Below is a small trained network, with its code and all its weights. Each question gives an input and a class and asks what happens when units are switched off, that is, made to give their printed mean instead of their output.

import numpy as np


def w(rows, s, z=0):
    codes = np.array(rows[::2]) - 128.0
    scale = np.full(codes.shape[1], s)
    scale[-1] = z or s
    return codes * scale


def norm(h):
    return h / np.sqrt((h * h).mean(-1, keepdims=True) + 1e-5)


def f(y):
    return y / 2 * (1 + np.tanh(0.7978845608 * (y + 0.044715 * y**3)))


def log_softmax(a):
    a = a - a.max(-1, keepdims=True)
    return a - np.log(np.exp(a).sum(-1, keepdims=True))


def net(x, mask):
    res = np.array(x, float).reshape(1, 8) / 4 @ E
    u = 0
    for l in range(2):
        y = f(norm(res) @ A[l][:, :-1].T + A[l][:, -1])
        res = res + np.where(mask[u : u + 5], y, B[l][:, -1]) @ B[l][:, :-1]
        u += 5
    return log_softmax(norm(res)[-1] @ U[:, :-1].T + U[:, -1])


A, B = {}, {}
E = w([
[140,215,175,92,154,175,179,167,82,132,33,16],'x0',
[164,146,150,115,118,155,118,173,111,100,99,109],'x1',
[187,75,78,10,102,144,88,174,235,79,129,73],'x2',
[164,190,85,1,62,166,193,82,90,20,7,85],'x3',
[86,163,173,161,170,120,125,172,152,155,119,125],'x4',
[78,124,127,101,75,125,170,109,61,115,166,161],'x5',
[121,124,139,77,66,81,109,137,131,102,143,115],'x6',
[173,63,161,237,217,154,62,193,216,177,135,66],'x7',
],0.0067)
A[0] = w([
[104,80,100,162,157,134,146,180,113,208,101,130,143],'L0N0',
[112,190,100,138,139,149,229,131,1,160,131,127,73],'L0N1',
[89,109,159,138,205,129,88,145,145,167,110,136,252],'L0N2',
[151,151,103,81,105,157,143,157,140,117,51,91,134],'L0N3',
[146,185,153,66,110,153,138,147,179,14,64,71,179],'L0N4',
],0.0086,0.0031)
B[0] = w([
[171,169,194,190,152,105,71,90,147,122,108,133,163],'L0N0',
[40,207,194,170,59,179,84,105,133,145,73,186,206],'L0N1',
[158,112,141,170,144,123,146,139,149,197,141,105,187],'L0N2',
[146,133,107,85,178,166,187,131,84,182,115,127,208],'L0N3',
[219,101,7,87,192,177,194,142,66,134,122,103,254],'L0N4',
],0.011,0.01)
A[1] = w([
[123,56,13,176,67,101,128,137,138,145,130,204,83],'L1N0',
[31,241,115,189,67,172,200,103,42,116,76,152,2],'L1N1',
[59,255,112,169,18,196,122,112,78,167,34,182,179],'L1N2',
[45,210,152,110,55,150,120,119,18,165,16,162,171],'L1N3',
[172,105,95,114,49,73,117,86,151,98,211,170,140],'L1N4',
],0.007,0.0027)
B[1] = w([
[52,137,128,34,59,106,127,145,113,104,113,102,158],'L1N0',
[96,135,192,174,133,150,103,74,111,104,109,165,223],'L1N1',
[118,186,212,105,89,145,182,52,2,120,41,194,255],'L1N2',
[91,204,214,195,90,132,98,41,172,73,123,166,243],'L1N3',
[26,87,77,87,101,98,80,161,180,36,98,146,162],'L1N4',
],0.0092,0.009)
U = w([
[69,194,217,181,66,169,123,22,52,133,63,194,46],'0',
[143,80,182,248,186,93,60,160,207,207,193,75,210],'1',
[49,41,69,87,61,58,52,162,187,66,181,145,4],'2',
[204,96,52,71,177,174,194,149,68,111,71,62,252],'3',
],0.011,0.0033)

Each question gives the input, the list of numbers given to net, and the class t.
The units are the neurons (one row each of A and B). Each row of codes is followed by its name. A weight is (code - 128) times the scale printed after its matrix; where a second scale follows, it is the last column's (A, B and U).
mask holds one flag per neuron, layer by layer. A switched-off neuron (its flag False) gives its mean, the last column of its row in B, instead of its output. The means were averaged over made-up inputs and are rounded, as every weight is.
A unit's drop is (log p(t) with every unit on - log p(t) with that unit switched off) / (log p(t) with every unit on - log p(t) with every unit switched off).
The circuit of an input: a set's keep is (log p(t) with only the set's units on - log p(t) with every unit switched off) / (log p(t) with every unit on - log p(t) with every unit switched off). Starting from all 10 units, units are removed one at a time, each time the one whose removal leaves the highest keep (on an exact tie, the one counted first), for as long as the keep stays at least 0.8.
circuit, biggest first: the units of the circuit, biggest drop first
unit that matters most: the unit with the biggest drop
top k neurons: the k neurons with the biggest drops, biggest first
k most important neurons of layer l: the k neurons of layer l with the biggest drops, biggest first
drop when u is switched off: that unit's drop, to one decimal
input [-8,2,-6,-3,-8,5,2,4], class 2: unit that matters most => L0N1
input [0,-8,-2,5,-8,-3,-5,7], class 1: circuit, biggest first => (L0N1; L0N4; L1N2)
input [-8,6,-1,1,3,-5,-4,-1], class 1: circuit, biggest first => (L0N1; L1N2)
input [7,-5,-4,-8,-7,6,-6,5], class 1: circuit, biggest first => (L0N2; L1N2)
input [-3,-7,-6,7,-4,-8,-1,5], class 1: top 3 neurons => (L0N1; L0N4; L1N2)
input [-2,-6,3,-4,1,-6,-2,-5], class 2: 2 most important neurons of layer 0 => (L0N3; L0N1)
input [-7,0,-3,5,-8,-4,-7,2], class 2: top 2 neurons => (L0N1; L0N4)
input [3,3,4,-4,-7,2,3,-7], class 3: top 2 neurons => (L0N4; L0N1)
input [-2,-2,3,-7,-4,0,1,-1], class 2: 2 most important neurons of layer 1 => (L1N4; L1N0)
input [-7,-7,-6,4,-8,3,8,5], class 2: drop when L0N1 is switched off => 0.3
input [6,-7,-1,7,2,-4,-4,2], class 3: drop when L0N4 is switched off => 2.2
input [-8,3,-3,6,-8,-6,2,8], class 2: drop when L0N4 is switched off => 0.2
